Below is a small trained network, with its code and all its weights. Each question gives an input and a class and asks what happens when units are switched off, that is, made to give their printed mean instead of their output.

import numpy as np


def w(rows, s, z=0):
    codes = np.array(rows[::2]) - 128.0
    scale = np.full(codes.shape[1], s)
    scale[-1] = z or s
    return codes * scale


def f(y):
    return np.maximum(y, 0)


def log_softmax(a):
    a = a - a.max(-1, keepdims=True)
    return a - np.log(np.exp(a).sum(-1, keepdims=True))


def net(x, mask):
    res = np.array(x, float).reshape(1, 3) / 4 @ E
    y = f(res @ A[0][:, :-1].T + A[0][:, -1])
    res = res + np.where(mask, y, B[0][:, -1]) @ B[0][:, :-1]
    return log_softmax(res[-1] @ U[:, :-1].T + U[:, -1])


A, B = {}, {}
E = w([
[69,9,248,162,2],'x0',
[159,27,128,125,200],'x1',
[111,131,6,141,114],'x2',
],0.0092)
A[0] = w([
[130,154,116,114,73,61],'n1',
[111,106,119,129,109,4],'n2',
[146,167,79,148,188,151],'n3',
[124,133,89,143,162,190],'n4',
[137,105,65,91,104,59],'n5',
[129,139,97,112,128,12],'n6',
[130,145,57,118,198,208],'n7',
[118,134,72,116,114,205],'n8',
[102,163,106,135,89,132],'n9',
[123,145,136,118,123,52],'n10',
[149,139,69,143,98,240],'n11',
[137,123,22,147,178,208],'n12',
[128,222,182,133,83,131],'n13',
[136,98,208,136,100,165],'n14',
[122,7,120,133,68,198],'n15',
[115,57,147,124,88,217],'n16',
[148,185,53,125,235,131],'n17',
],0.017,0.0023)
B[0] = w([
[161,169,162,151,118,149],'n1',
[135,109,129,140,133,140],'n2',
[100,156,109,56,172,205],'n3',
[92,134,149,111,161,170],'n4',
[69,119,123,165,118,154],'n5',
[105,113,114,135,154,148],'n6',
[79,192,118,85,207,215],'n7',
[87,123,171,165,116,166],'n8',
[162,144,185,156,99,157],'n9',
[119,127,102,130,123,133],'n10',
[97,120,177,169,87,169],'n11',
[25,87,162,137,185,217],'n12',
[85,167,95,80,16,179],'n13',
[165,69,124,24,140,195],'n14',
[178,26,143,160,146,209],'n15',
[197,82,85,119,119,190],'n16',
[91,221,154,25,252,252],'n17',
],0.029,0.022)
U = w([
[222,46,82,78,112,174],'0',
[113,179,49,1,34,253],'1',
[2,63,120,214,142,45],'2',
[25,255,114,27,181,119],'3',
[174,159,187,237,143,45],'4',
[226,235,66,144,73,51],'5',
[141,213,197,178,9,120],'6',
[135,146,178,51,227,133],'7',
],0.0077,0.0047)

Each question gives the input, the list of numbers given to net, and the class t.
The units are the neurons (one row each of A and B). Each row of codes is followed by its name. A weight is (code - 128) times the scale printed after its matrix; where a second scale follows, it is the last column's (A, B and U).
mask holds one flag per neuron, in row order. A switched-off neuron (its flag False) gives its mean, the last column of its row in B, instead of its output. The means were averaged over made-up inputs and are rounded, as every weight is.
A unit's drop is (log p(t) with every unit on - log p(t) with that unit switched off) / (log p(t) with every unit on - log p(t) with every unit switched off).
The circuit of an input: a set's keep is (log p(t) with only the set's units on - log p(t) with every unit switched off) / (log p(t) with every unit on - log p(t) with every unit switched off). Starting from the 12 units with the biggest drops (on a tie, the unit counted first), units are removed one at a time, each time the one whose removal leaves the highest keep (on an exact tie, the one counted first), for as long as the keep stays at least 0.8.
circuit, biggest first: the units of the circuit, biggest drop first
unit that matters most: the unit with the biggest drop
k most important neurons: the k neurons with the biggest drops, biggest first
drop of u: that unit's drop, to one decimal
input [0,-2,1], class 6: circuit, biggest first -> n17, n7, n12, n14
input [5,-7,-7], class 1: unit that matters most -> n13
input [-2,8,-8], class 7: 3 most important neurons -> n15, n13, n16
input [0,-4,3], class 6: 2 most important neurons -> n17, n7
input [1,3,2], class 2: 2 most important neurons -> n17, n14
input [1,-1,-8], class 1: 2 most important neurons -> n15, n13
input [1,-7,-2], class 1: 2 most important neurons -> n13, n17
input [0,8,4], class 7: 3 most important neurons -> n15, n13, n17
input [4,-6,1], class 1: drop of n13 -> 0.4
input [6,-6,-1], class 0: drop of n6 -> 0.0
input [-3,-7,-7], class 1: drop of n13 -> 0.1
